Below is a small trained network, with its code and all its weights. Each question gives an input and a target symbol and asks what happens when units are switched off, that is, made to give their printed mean instead of their output.

import numpy as np


def w(rows, s, z=0):
    codes = np.array(rows[::2]) - 128.0
    scale = np.full(codes.shape[1], s)
    scale[-1] = z or s
    return codes * scale


def softmax(a):
    e = np.exp(a - a.max(-1, keepdims=True))
    return e / e.sum(-1, keepdims=True)


def log_softmax(a):
    a = a - a.max(-1, keepdims=True)
    return a - np.log(np.exp(a).sum(-1, keepdims=True))


def net(x, mask):
    ids = ['αεζηλμξπστφω'.index(c) for c in x.split()]
    T = len(ids)
    res = E[ids] + P[:T]
    u = 0
    for l in range(3):
        r = res
        for j in range(3):
            rows = slice(3 * j, 3 * j + 3)
            q, k, v = (r @ M[l][rows].T for M in (Q, K, V))
            z = softmax(np.where(np.tri(T) > 0, q @ k.T / 3**0.5, -1e9)) @ v
            o = O[l][rows]
            res = res + np.where(mask[u + j], z, o[:, -1]) @ o[:, :-1]
        u += 3
    return log_softmax(res[-1] @ U[:, :-1].T + U[:, -1])


Q, K, V, O = {}, {}, {}, {}
E = w([
[117,103,108,140,84,200,145,105,170],'α',
[148,34,96,114,194,144,254,127,154],'ε',
[147,123,93,145,52,235,133,89,167],'ζ',
[218,110,125,159,122,224,63,80,132],'η',
[62,16,113,131,137,101,23,59,130],'λ',
[111,100,109,38,116,171,151,107,86],'μ',
[69,216,189,136,186,142,117,90,122],'ξ',
[135,31,140,101,211,175,83,171,208],'π',
[189,98,77,241,38,137,164,133,93],'σ',
[192,197,70,158,113,181,60,164,138],'τ',
[86,177,131,135,26,132,86,162,134],'φ',
[188,130,197,92,67,148,174,160,209],'ω',
],0.022)
P = w([
[69,136,46,211,126,182,133,85,169],'0',
[95,139,76,202,116,186,104,115,155],'1',
[111,147,106,199,120,181,73,141,140],'2',
[134,155,126,161,105,160,93,157,126],'3',
[160,149,154,138,108,145,95,182,121],'4',
[175,153,186,113,98,128,96,197,108],'5',
[204,163,206,85,93,103,99,216,94],'6',
[221,154,233,60,93,96,121,233,97],'7',
[254,168,223,24,64,74,144,241,84],'8',
],0.0094)
Q[0] = w([
[169,113,136,89,73,254,67,177,177],'0.h0',
[133,63,101,104,84,83,122,80,141],'0.h0',
[132,89,69,112,102,131,137,227,134],'0.h0',
[40,111,94,60,175,176,116,81,98],'0.h1',
[112,151,117,98,218,99,139,112,104],'0.h1',
[139,149,109,30,118,52,162,64,88],'0.h1',
[147,136,56,117,133,110,141,62,108],'0.h2',
[83,132,166,118,164,13,205,71,49],'0.h2',
[123,131,88,160,116,67,136,184,101],'0.h2',
],0.0094)
K[0] = w([
[178,149,186,85,138,60,73,192,70],'0.h0',
[108,32,41,158,111,123,62,83,77],'0.h0',
[207,80,114,141,97,148,152,156,87],'0.h0',
[109,129,179,193,202,184,125,119,147],'0.h1',
[55,163,55,145,196,122,185,114,167],'0.h1',
[81,95,123,95,164,216,160,79,179],'0.h1',
[179,118,2,129,169,118,114,29,127],'0.h2',
[50,111,77,185,110,141,131,6,182],'0.h2',
[164,96,126,199,70,136,116,125,120],'0.h2',
],0.0087)
V[0] = w([
[170,13,96,106,38,115,109,70,147],'0.h0',
[166,47,100,102,142,104,78,112,12],'0.h0',
[105,192,94,99,59,208,151,188,190],'0.h0',
[111,111,118,125,150,214,118,24,195],'0.h1',
[146,103,124,144,210,116,159,188,158],'0.h1',
[182,105,134,99,157,62,61,68,107],'0.h1',
[48,48,143,172,135,100,210,58,2],'0.h2',
[115,102,199,148,94,108,139,139,149],'0.h2',
[115,165,117,193,58,130,182,61,162],'0.h2',
],0.0055)
O[0] = w([
[87,37,206,94,124,123,86,123,114,150],'0.h0',
[147,133,165,187,150,169,154,180,13,67],'0.h0',
[125,105,58,43,151,174,1,124,97,220],'0.h0',
[145,188,145,38,137,96,188,64,109,145],'0.h1',
[78,179,146,226,116,155,138,154,104,91],'0.h1',
[171,109,174,168,150,143,100,168,103,65],'0.h1',
[135,186,125,147,143,153,177,118,80,2],'0.h2',
[169,228,84,169,80,91,146,86,150,158],'0.h2',
[137,154,188,163,140,120,80,109,153,161],'0.h2',
],0.0068,0.009)
Q[1] = w([
[172,101,149,121,140,57,255,86,75],'1.h0',
[106,110,91,242,141,101,133,224,116],'1.h0',
[187,55,132,54,82,155,130,188,114],'1.h0',
[194,79,54,68,140,193,81,58,168],'1.h1',
[163,117,102,92,139,109,32,75,156],'1.h1',
[114,129,145,199,223,130,120,149,174],'1.h1',
[196,66,113,194,138,95,210,123,131],'1.h2',
[187,106,159,58,65,137,58,180,247],'1.h2',
[170,104,105,145,58,203,58,63,196],'1.h2',
],0.0081)
K[1] = w([
[104,75,91,118,240,222,182,6,131],'1.h0',
[136,94,53,200,19,197,129,59,189],'1.h0',
[180,117,121,101,123,36,138,229,78],'1.h0',
[131,189,151,111,143,62,90,255,147],'1.h1',
[131,140,156,37,111,117,169,197,112],'1.h1',
[67,133,104,99,65,113,137,116,109],'1.h1',
[96,83,83,188,138,108,115,103,105],'1.h2',
[169,152,161,119,76,136,160,228,126],'1.h2',
[225,143,129,101,34,97,117,202,86],'1.h2',
],0.0092)
V[1] = w([
[2,187,190,157,85,88,113,135,169],'1.h0',
[33,73,161,52,178,71,148,151,100],'1.h0',
[117,161,98,70,24,104,161,125,92],'1.h0',
[158,100,90,137,60,117,140,112,118],'1.h1',
[68,83,114,121,125,188,139,133,153],'1.h1',
[64,135,175,110,73,152,119,103,74],'1.h1',
[226,100,188,88,107,164,173,24,110],'1.h2',
[90,117,118,31,200,225,125,169,142],'1.h2',
[190,132,76,145,90,152,45,153,116],'1.h2',
],0.0076)
O[1] = w([
[121,150,121,132,1,39,177,158,82,140],'1.h0',
[43,116,177,143,218,63,159,186,105,75],'1.h0',
[97,146,73,104,86,175,75,179,110,178],'1.h0',
[145,133,102,109,103,145,8,139,145,171],'1.h1',
[77,28,91,118,140,175,198,134,127,180],'1.h1',
[87,167,154,85,47,127,171,133,122,111],'1.h1',
[43,180,183,163,177,173,133,101,183,156],'1.h2',
[133,185,185,70,206,78,68,104,108,165],'1.h2',
[159,127,164,123,165,114,248,93,89,254],'1.h2',
],0.007,0.011)
Q[2] = w([
[110,127,161,191,139,126,184,146,65],'2.h0',
[98,159,142,107,169,122,153,109,165],'2.h0',
[191,78,129,121,127,184,166,138,154],'2.h0',
[167,12,131,128,140,200,142,82,132],'2.h1',
[150,95,111,157,116,129,130,149,129],'2.h1',
[142,61,65,162,109,107,81,91,99],'2.h1',
[129,110,116,130,82,115,104,151,89],'2.h2',
[110,145,129,139,135,74,99,162,96],'2.h2',
[86,173,151,62,140,196,73,94,219],'2.h2',
],0.011)
K[2] = w([
[59,77,70,154,156,134,149,71,101],'2.h0',
[125,132,109,121,208,162,112,128,100],'2.h0',
[151,80,144,179,124,120,75,225,101],'2.h0',
[144,106,97,175,173,174,144,82,34],'2.h1',
[99,77,66,138,105,127,116,78,137],'2.h1',
[156,129,172,183,119,175,152,106,183],'2.h1',
[133,125,84,96,54,71,129,70,164],'2.h2',
[57,111,172,76,126,111,162,2,115],'2.h2',
[181,198,174,112,125,86,133,180,200],'2.h2',
],0.0089)
V[2] = w([
[197,155,108,171,157,206,179,55,114],'2.h0',
[91,154,92,170,144,90,67,80,66],'2.h0',
[154,116,193,93,90,61,116,211,134],'2.h0',
[99,138,71,88,136,121,149,154,40],'2.h1',
[128,159,119,74,124,142,142,198,62],'2.h1',
[95,126,94,87,105,155,155,160,123],'2.h1',
[118,76,147,122,93,118,233,148,169],'2.h2',
[1,47,150,146,100,111,123,69,79],'2.h2',
[158,121,196,121,81,119,176,93,134],'2.h2',
],0.0072)
O[2] = w([
[168,153,140,212,105,237,107,106,138,135],'2.h0',
[190,89,179,130,2,136,148,221,80,2],'2.h0',
[50,125,154,136,164,161,140,179,178,119],'2.h0',
[99,166,113,106,73,58,47,135,13,55],'2.h1',
[131,126,82,195,154,185,160,142,199,38],'2.h1',
[145,132,98,142,94,133,141,20,59,167],'2.h1',
[9,94,84,103,59,117,157,96,166,127],'2.h2',
[87,105,114,68,59,198,204,66,178,21],'2.h2',
[53,199,162,142,60,161,101,177,182,171],'2.h2',
],0.006,0.0077)
U = w([
[134,132,120,86,117,102,126,97,103,59],'α',
[132,134,137,104,118,110,124,135,101,98],'ε',
[150,154,135,51,113,131,126,91,105,13],'ζ',
[142,160,210,77,116,181,128,165,114,71],'η',
[105,81,253,142,81,76,90,110,74,182],'λ',
[61,164,130,82,138,211,91,193,14,151],'μ',
[154,236,135,132,126,62,203,125,100,255],'ξ',
[125,122,50,135,186,63,207,106,125,207],'π',
[139,111,98,135,95,169,137,164,123,160],'σ',
[199,114,117,103,133,80,126,126,99,93],'τ',
[178,100,91,34,73,96,153,194,87,150],'φ',
[105,135,111,132,112,71,24,112,207,107],'ω',
],0.0047,0.0065)

Each question gives the input, a string of symbols that net reads in full, and the target symbol t.
The units are the heads (3 rows each of Q, K, V and O). Each row of codes is followed by its name. A weight is (code - 128) times the scale printed after its matrix; where a second scale follows, it is the last column's (O and U).
mask holds one flag per head, layer by layer. A switched-off head (its flag False) gives its mean, the last column of its rows in O, instead of its output. The means were averaged over made-up inputs and are rounded, as every weight is.
A unit's drop is (log p(t) with every unit on - log p(t) with that unit switched off) / (log p(t) with every unit on - log p(t) with every unit switched off).
The circuit of an input: a set's keep is (log p(t) with only the set's units on - log p(t) with every unit switched off) / (log p(t) with every unit on - log p(t) with every unit switched off). Starting from all 9 units, units are removed one at a time, each time the one whose removal leaves the highest keep (on an exact tie, the one counted first), for as long as the keep stays at least 0.8.
units of the circuit, in order: the units of the circuit, biggest drop first
unit that matters most: the unit with the biggest drop
which heads matter: for each layer, one digit per head in row order, 1 if its drop is at least 0.15 and else 0, layers parted by /
input η α ξ π, target π: units of the circuit, in order : (1.h0 1.h1)
input σ ξ λ σ α φ α η, target φ: units of the circuit, in order : (1.h0 1.h2 2.h0)
input ω φ ω α ζ, target ω: units of the circuit, in order : (0.h2 2.h0 0.h0)
input η α π φ ξ ω σ α, target ω: unit that matters most : 0.h2
input ζ α λ, target λ: which heads matter : 100 / 000 / 000
input η μ ξ μ η, target ξ: units of the circuit, in order : (1.h1 1.h2 0.h0)
input ε λ ζ φ φ μ ζ, target φ: which heads matter : 000 / 100 / 100
input σ σ η ξ φ ω η φ π, target φ: which heads matter : 111 / 101 / 100
input λ π ζ φ ζ λ τ, target τ: units of the circuit, in order : (1.h0 2.h2 0.h0 1.h1)
input η ω η η η τ α, target τ: units of the circuit, in order : (2.h2 1.h0 0.h0)
input ε ξ ξ ω ω τ τ, target ω: units of the circuit, in order : (0.h2 2.h0 2.h2)
input ω λ π η ζ, target π: units of the circuit, in order : (1.h1 1.h0 0.h1)
input ω σ σ σ ζ, target σ: which heads matter : 000 / 001 / 100
input ε σ η, target σ: units of the circuit, in order : (1.h2 2.h0 1.h0)
input σ σ η, target σ: unit that matters most : 1.h2
input μ σ α π λ α, target π: units of the circuit, in order : (1.h0 1.h1)
input ζ μ φ λ σ τ ζ α π, target π: which heads matter : 001 / 100 / 000
input η ω σ μ ζ φ, target φ: which heads matter : 000 / 101 / 000
input τ ω ξ ω φ ω μ φ, target ω: which heads matter : 001 / 000 / 100
input φ α ω μ μ, target μ: which heads matter : 000 / 100 / 000
input ξ φ π φ ξ α, target φ: units of the circuit, in order : (1.h0 1.h2)
input τ ζ η, target τ: unit that matters most : 2.h2
input π σ ω φ φ τ, target φ: units of the circuit, in order : (1.h0 1.h2 2.h0 0.h0)
input ω ω π ζ φ, target φ: which heads matter : 100 / 101 / 000
input φ ζ τ ζ, target τ: units of the circuit, in order : (2.h2 0.h0 1.h1)
input π α ω ζ τ μ, target μ: which heads matter : 000 / 100 / 000
input π ε τ ξ ξ ζ ε α ξ, target ξ: units of the circuit, in order : (0.h0)
input π π μ φ σ τ η, target τ: which heads matter : 100 / 110 / 001
input σ π ω π φ σ α, target φ: which heads matter : 001 / 100 / 000
input μ α π ξ ω τ, target ω: which heads matter : 000 / 000 / 000
